-6,-7,11,-5,7,-37,-21,40,20,-21,5,7,8,34,-12,21,-11,-5,20,10,-8,22,-7,-7,-19,8,-15,-7,11,-21,-18 : (41)
-3,5,12,8,3,-31,-19,1,6,-38,28,-7,-2,6,-13,6,-18,-12,7,8,-13,10,-7,-4,-47,1,-21,-16,28,6,26 : (41)
-9,-27,-6,16,-10,-41,-19,-2,7,-43,12,7,3,10,-5,11,-20,-12,10,17,-4,13,-31,-1,-14,8,-27,-26,14,-1,-10 : (41)
11,1,6,0,12,-20,-2,-12,4,-26,29,8,7,18,6,1,-14,3,27,7,-24,18,-18,7,-14,41,-12,-12,45,-2,-3 : (39)
11,-26,13,2,16,-16,1,40,-6,-21,20,9,24,47,-55,6,-13,-35,2,-2,-40,18,-57,18,-31,37,15,0,-5,-11,0 : (39)
-15,-19,25,46,-16,15,-7,2,24,-34,41,18,-28,46,30,11,-39,-13,31,-14,-20,24,-15,5,-43,23,7,-41,19,0,-17 : (39)
-5,-19,24,2,0,-40,-36,-3,1,-27,13,5,16,12,-22,9,-34,-7,2,27,-4,12,-14,0,-33,20,-14,9,25,-5,-11 : (41)
-24,-3,-1,-2,11,-6,10,-1,-12,-40,29,10,9,20,7,14,-14,-1,24,-32,-31,-3,-6,17,-27,38,1,-18,11,32,0 : (39)
1,-44,31,-3,8,-26,-21,-8,12,-1,20,9,30,41,-7,0,-15,0,-6,4,-18,10,-33,10,-27,24,-3,-1,18,-5,-9 : (41)
13,-39,10,-24,1,-8,-23,-6,11,-59,21,3,32,25,-5,-11,-11,-7,15,19,-39,12,-27,15,-35,19,-3,20,21,-4,-2 : (41)
7,-50,-29,-2,3,-24,-7,-5,11,-21,28,7,11,2,3,6,-26,-12,-2,-2,-34,8,-15,4,-5,27,-15,8,21,-7,-20 : (41)
0,-21,20,-32,-3,-63,-7,-5,-2,-22,4,11,21,19,24,14,7,0,-23,9,-18,24,-62,-2,-31,20,-12,32,34,-12,-12 : (41)
6,-43,7,-4,-6,-41,-1,-4,-15,-32,21,2,21,22,3,10,-4,-7,-78,6,-24,28,5,-8,-23,36,-29,26,37,-2,-12 : (41)
-8,-38,2,14,-25,-51,1,4,6,-10,59,3,22,-7,2,17,-20,-9,5,6,-1,11,-37,-4,-14,18,-3,-2,1,-4,-15 : (41)
-6,-57,6,-16,-3,-50,6,-10,-1,-29,43,-5,32,24,-7,7,-7,-10,35,-33,-31,9,-38,3,-20,31,-39,11,32,-2,-10 : (41)
2,-32,13,10,-8,-25,-33,-1,10,-27,22,5,-5,11,-3,-8,-16,-2,5,9,-14,23,-16,-26,-17,30,-22,-15,34,2,-11 : (41)
-2,-24,22,-20,10,-25,-29,10,-1,-22,20,-5,25,14,0,-13,-4,-6,7,0,-16,8,-31,10,-23,8,1,12,8,-19,-17 : (41)
-15,-10,0,21,10,-16,7,23,-5,-17,34,3,-9,26,-7,-4,-22,2,9,-6,-14,5,0,20,-30,16,22,-33,17,-7,-14 : (39)
20,-15,25,3,40,-44,-26,4,1,-27,19,5,26,8,3,17,-8,-3,10,8,-18,38,-41,-7,-22,1,-20,-19,12,-13,-14 : (41)
-2,-22,-7,43,6,-9,13,19,12,-33,36,12,7,24,9,4,-15,-13,24,-11,-18,25,-19,-4,-25,23,8,-42,43,10,-9 : (39)
-3,-42,13,-12,2,-19,-20,0,3,-37,25,4,12,17,2,17,-10,-22,17,-3,-21,1,-7,-5,-25,20,-13,-17,30,-21,3 : (41)
3,-30,20,-26,5,-23,-29,2,-6,-36,20,0,20,7,-5,12,-41,-4,4,17,-19,25,-40,8,-29,3,-1,-10,46,-6,-10 : (41)
-7,-20,5,2,16,-40,-29,10,30,-33,14,7,-8,-8,-11,15,-16,4,19,3,-13,20,-5,-3,-20,14,-19,-17,20,-1,-7 : (41)
15,-35,-3,-28,14,-40,-19,-17,3,-30,9,-7,39,14,-5,2,-5,-8,13,22,-18,22,-37,-3,-11,17,-12,11,39,-6,4 : (41)
-24,-18,16,-24,6,-16,-20,6,15,-19,40,1,12,20,-4,-3,-21,-1,-9,-8,-26,31,-33,-8,-23,22,-21,9,24,5,-16 : (41)
-12,-25,19,-7,12,-24,-36,25,6,-13,21,-5,-15,7,-8,-26,-31,1,27,-9,-18,29,-6,1,-20,17,-16,-37,33,-12,-29 : (41)
-4,-38,9,-11,-1,-39,-11,-22,18,-38,20,2,15,23,-10,20,-11,-3,12,5,-41,-11,-23,1,-18,35,-21,-7,40,2,-2 : (41)
26,-24,9,-19,6,-24,-17,-20,12,-29,3,5,23,27,3,-1,3,-23,12,30,-21,20,-45,6,-22,16,4,4,13,-15,2 : (41)
-1,-50,22,15,-12,-22,-21,-7,3,-29,16,10,30,32,-3,17,-29,-8,6,5,-22,23,-43,-7,-34,14,-10,-8,27,0,-19 : (41)
-9,-48,21,-1,-6,-31,-12,-6,-12,-29,24,2,21,-4,-11,11,-35,-1,-45,12,-26,26,-29,-23,-23,19,-24,6,35,-1,-21 : (41)
9,-30,2,15,15,-21,-26,6,6,-42,48,0,5,19,11,12,-16,-16,-1,3,-25,28,-13,8,-29,23,-16,6,31,-1,-8 : (41)
-12,-33,17,4,-12,-33,-27,3,7,-41,6,18,7,18,-2,16,-18,-26,16,13,-22,29,-17,-4,-31,21,-14,3,27,-14,-3 : (41)
8,-29,16,-6,1,-34,-14,-28,3,-61,52,9,33,30,18,3,-7,-8,20,14,-12,23,-41,10,-18,10,-2,-23,38,11,6 : (41)
-3,-24,12,1,1,-45,-47,21,4,-41,9,8,12,23,-11,14,-34,-18,23,-19,-10,27,-27,-4,-33,12,-26,0,41,6,-2 : (41)
8,-30,-9,-6,3,-36,-4,1,10,-32,16,17,9,18,-1,22,-10,-10,8,2,-31,13,-15,-4,-14,35,-13,-9,39,3,-12 : (41)
-3,-31,10,9,-3,-16,-7,-11,-4,-29,13,10,28,13,-10,12,1,10,0,10,-8,24,-34,3,-11,7,-18,-3,36,19,-6 : (41)
-4,-36,-2,-10,-5,-34,-29,2,13,-32,-4,17,19,28,-9,17,-28,-22,4,9,-29,13,-38,-16,-16,23,-5,22,17,-2,-5 : (41)
